Below is a small trained network, with its code and all its weights. Each question gives an input and a class and asks what happens when units are switched off, that is, made to give their printed mean instead of their output.

import numpy as np


def w(rows, s, z=0):
    codes = np.array(rows[::2]) - 128.0
    scale = np.full(codes.shape[1], s)
    scale[-1] = z or s
    return codes * scale


def f(y):
    return y / 2 * (1 + np.tanh(0.7978845608 * (y + 0.044715 * y**3)))


def log_softmax(a):
    a = a - a.max(-1, keepdims=True)
    return a - np.log(np.exp(a).sum(-1, keepdims=True))


def net(x, mask):
    res = np.array(x, float).reshape(1, 4) / 4 @ E
    y = f(res @ A[0][:, :-1].T + A[0][:, -1])
    res = res + np.where(mask, y, B[0][:, -1]) @ B[0][:, :-1]
    return log_softmax(res[-1] @ U[:, :-1].T + U[:, -1])


A, B = {}, {}
E = w([
[110,255,88],'x0',
[51,77,30],'x1',
[128,128,128],'x2',
[45,135,206],'x3',
],0.013)
A[0] = w([
[187,159,161,156],'N1',
[80,116,100,110],'N2',
[77,89,60,158],'N3',
[89,123,73,138],'N4',
[115,195,97,66],'N5',
[76,117,94,122],'N6',
[114,192,126,67],'N7',
[2,141,174,47],'N8',
[54,147,187,48],'N9',
[201,100,83,18],'N10',
[159,22,179,62],'N11',
[68,111,85,153],'N12',
[96,182,119,129],'N13',
[182,188,212,142],'N14',
[214,122,47,1],'N15',
[116,250,91,96],'N16',
[73,115,183,67],'N17',
[77,120,28,162],'N18',
],0.017,0.0036)
B[0] = w([
[124,203,226,206],'N1',
[138,137,190,170],'N2',
[110,160,162,213],'N3',
[137,157,184,183],'N4',
[60,96,66,184],'N5',
[126,147,184,177],'N6',
[70,31,130,176],'N7',
[210,160,74,220],'N8',
[227,149,62,193],'N9',
[171,138,70,189],'N10',
[2,27,101,234],'N11',
[99,178,216,192],'N12',
[93,36,101,176],'N13',
[118,191,205,252],'N14',
[187,196,45,213],'N15',
[92,21,111,239],'N16',
[233,127,28,182],'N17',
[130,177,182,226],'N18',
],0.0091,0.016)
U = w([
[109,153,250,206],'0',
[60,28,130,228],'1',
[194,140,78,1],'2',
],0.023,0.00066)

Each question gives the input, the list of numbers given to net, and the class t.
The units are the neurons (one row each of A and B). Each row of codes is followed by its name. A weight is (code - 128) times the scale printed after its matrix; where a second scale follows, it is the last column's (A, B and U).
mask holds one flag per neuron, in row order. A switched-off neuron (its flag False) gives its mean, the last column of its row in B, instead of its output. The means were averaged over made-up inputs and are rounded, as every weight is.
A unit's drop is (log p(t) with every unit on - log p(t) with that unit switched off) / (log p(t) with every unit on - log p(t) with every unit switched off).
The circuit of an input: a set's keep is (log p(t) with only the set's units on - log p(t) with every unit switched off) / (log p(t) with every unit on - log p(t) with every unit switched off). Starting from the 12 units with the biggest drops (on a tie, the unit counted first), units are removed one at a time, each time the one whose removal leaves the highest keep (on an exact tie, the one counted first), for as long as the keep stays at least 0.8.
circuit, biggest first: the units of the circuit, biggest drop first
top k neurons: the k neurons with the biggest drops, biggest first
drop when u is switched off: that unit's drop, to one decimal
input [6,-6,5,7], class 2: circuit, biggest first => (N9)
input [8,6,5,1], class 1: top 2 neurons => (N16; N5)
input [4,6,-1,6], class 0: top 2 neurons => (N12; N18)
input [-5,-1,2,-5], class 1: top 2 neurons => (N11; N8)
input [-5,-4,6,5], class 1: top 2 neurons => (N11; N15)
input [8,6,1,8], class 1: top 4 neurons => (N16; N13; N7; N5)
input [6,6,8,-2], class 0: top 4 neurons => (N18; N11; N12; N4)
input [8,-3,-5,-8], class 1: top 3 neurons => (N16; N7; N5)
input [4,-4,1,5], class 2: top 2 neurons => (N9; N11)
input [6,-5,3,5], class 1: top 3 neurons => (N16; N7; N13)
input [1,2,6,-2], class 0: drop when N9 is switched off => 0.6
input [-4,5,-8,6], class 2: drop when N1 is switched off => 0.2
input [2,1,2,8], class 2: drop when N7 is switched off => 0.0
input [-5,-3,-3,-4], class 1: circuit, biggest first => (N11)
